Here is a tiny trained network, its code and every weight. The questions are about switching its units off for an input and a class, where a switched-off unit gives its printed mean instead of its output.

import numpy as np


def w(rows, s, z=0):
    codes = np.array(rows[::2]) - 128.0
    scale = np.full(codes.shape[1], s)
    scale[-1] = z or s
    return codes * scale


def f(y):
    return np.maximum(y, 0)


def log_softmax(a):
    a = a - a.max(-1, keepdims=True)
    return a - np.log(np.exp(a).sum(-1, keepdims=True))


def net(x, mask):
    res = np.array(x, float).reshape(1, 5) / 4 @ E
    y = f(res @ A[0][:, :-1].T + A[0][:, -1])
    res = res + np.where(mask, y, B[0][:, -1]) @ B[0][:, :-1]
    return log_softmax(res[-1] @ U[:, :-1].T + U[:, -1])


A, B = {}, {}
E = w([
[51,70,94,167,147,142,136,115,159,206,1,100],'x0',
[96,160,140,172,7,40,175,148,124,23,97,151],'x1',
[184,117,179,28,173,119,160,168,137,126,80,62],'x2',
[190,79,118,162,148,138,40,140,78,162,76,129],'x3',
[22,120,214,99,118,74,94,34,78,118,140,7],'x4',
],0.009)
A[0] = w([
[161,153,168,96,70,79,149,176,124,96,140,130,97],'neuron 0',
[158,82,75,165,166,136,139,118,160,166,13,91,109],'neuron 1',
[130,133,134,66,217,154,97,180,125,138,39,116,60],'neuron 2',
[42,96,78,255,32,142,113,104,104,96,94,193,215],'neuron 3',
[101,108,186,37,142,120,145,136,121,137,180,100,55],'neuron 4',
[81,189,157,139,4,29,194,121,115,6,119,128,251],'neuron 5',
[136,73,139,101,144,200,137,197,103,190,64,66,2],'neuron 6',
[75,45,164,182,149,94,78,70,123,191,61,44,75],'neuron 7',
[167,76,179,119,156,121,98,111,106,128,133,86,105],'neuron 8',
[120,91,161,107,168,146,18,57,70,177,132,118,182],'neuron 9',
[183,180,166,126,82,143,157,187,162,87,175,204,185],'neuron 10',
[202,154,106,111,138,156,144,214,112,127,111,206,216],'neuron 11',
[95,193,181,75,189,180,146,67,125,105,218,78,83],'neuron 12',
],0.0086,0.0042)
B[0] = w([
[86,116,164,143,131,136,165,92,103,82,156,95,170],'neuron 0',
[87,111,204,81,69,112,148,116,109,134,121,61,192],'neuron 1',
[93,152,36,159,131,80,123,142,194,87,130,109,175],'neuron 2',
[229,76,76,247,180,180,137,127,133,141,169,196,214],'neuron 3',
[116,94,161,78,133,168,181,85,118,197,120,109,160],'neuron 4',
[103,226,105,114,22,16,45,174,78,70,49,46,251],'neuron 5',
[89,180,151,136,90,98,165,132,126,75,115,123,175],'neuron 6',
[124,183,138,193,181,185,142,45,155,94,189,136,201],'neuron 7',
[159,112,119,145,130,163,108,143,118,69,175,106,159],'neuron 8',
[158,135,181,119,86,126,93,131,22,109,115,62,192],'neuron 9',
[84,249,108,231,141,104,71,77,150,89,132,105,193],'neuron 10',
[199,101,55,138,152,132,87,139,139,168,142,213,198],'neuron 11',
[146,63,175,112,183,190,152,122,161,201,167,254,174],'neuron 12',
],0.0086,0.02)
U = w([
[88,16,113,31,114,132,177,171,189,254,88,158,145],'0',
[101,221,135,131,36,89,103,121,90,65,145,37,83],'1',
[208,128,46,176,196,202,130,138,172,153,180,237,247],'2',
[149,47,225,104,159,206,165,109,90,162,143,66,113],'3',
[226,41,113,139,65,144,77,179,44,204,150,129,82],'4',
],0.0082,0.0012)

Each question gives the input, the list of numbers given to net, and the class t.
The units are the neurons (one row each of A and B). Each row of codes is followed by its name. A weight is (code - 128) times the scale printed after its matrix; where a second scale follows, it is the last column's (A, B and U).
mask holds one flag per neuron, in row order. A switched-off neuron (its flag False) gives its mean, the last column of its row in B, instead of its output. The means were averaged over made-up inputs and are rounded, as every weight is.
A unit's drop is (log p(t) with every unit on - log p(t) with that unit switched off) / (log p(t) with every unit on - log p(t) with every unit switched off).
The circuit of an input: a set's keep is (log p(t) with only the set's units on - log p(t) with every unit switched off) / (log p(t) with every unit on - log p(t) with every unit switched off). Starting from the 12 units with the biggest drops (on a tie, the unit counted first), units are removed one at a time, each time the one whose removal leaves the highest keep (on an exact tie, the one counted first), for as long as the keep stays at least 0.8.
units of the circuit, in order: the units of the circuit, biggest drop first
most important unit: the unit with the biggest drop
k most important neurons: the k neurons with the biggest drops, biggest first
drop when u is switched off: that unit's drop, to one decimal
input [3,-5,6,3,4], class 3: most important unit => neuron 5
input [5,0,-2,3,3], class 3: units of the circuit, in order => [neuron 5; neuron 11]
input [5,-1,-6,-1,7], class 2: 2 most important neurons => [neuron 3; neuron 7]
input [-6,0,8,6,0], class 4: units of the circuit, in order => [neuron 5; neuron 7]
input [-2,-8,2,5,-5], class 4: 4 most important neurons => [neuron 9; neuron 7; neuron 3; neuron 1]
input [7,-7,1,5,-6], class 1: 4 most important neurons => [neuron 1; neuron 6; neuron 2; neuron 3]
input [-7,-3,1,8,0], class 4: units of the circuit, in order => [neuron 9; neuron 5; neuron 7]
input [-3,0,3,8,0], class 4: 3 most important neurons => [neuron 5; neuron 10; neuron 7]
input [-2,-3,-1,7,0], class 4: 3 most important neurons => [neuron 5; neuron 10; neuron 9]
input [1,-1,-3,4,-3], class 2: 2 most important neurons => [neuron 5; neuron 9]
input [7,-3,-3,3,3], class 3: 2 most important neurons => [neuron 5; neuron 10]
input [6,4,-3,-2,-3], class 2: 2 most important neurons => [neuron 3; neuron 9]
input [1,-1,-7,6,1], class 2: 3 most important neurons => [neuron 5; neuron 3; neuron 7]
input [4,-7,6,2,8], class 3: units of the circuit, in order => [neuron 5]
input [5,1,4,6,-6], class 0: 4 most important neurons => [neuron 5; neuron 1; neuron 3; neuron 10]
input [2,-2,8,-4,-2], class 0: 2 most important neurons => [neuron 5; neuron 3]
input [2,-4,4,7,-1], class 1: 2 most important neurons => [neuron 2; neuron 6]
input [6,6,-3,2,-3], class 2: 2 most important neurons => [neuron 3; neuron 9]
input [8,7,-2,5,-4], class 2: 2 most important neurons => [neuron 3; neuron 9]
input [-1,6,-3,6,-1], class 2: units of the circuit, in order => [neuron 3]
input [5,-5,-6,-3,-1], class 2: drop when neuron 5 is switched off => 2.1
input [-4,2,-5,-1,-5], class 2: drop when neuron 3 is switched off => 0.2
input [-8,-2,7,6,4], class 3: drop when neuron 5 is switched off => 0.1
input [4,-8,7,-5,-6], class 0: drop when neuron 1 is switched off => 0.2
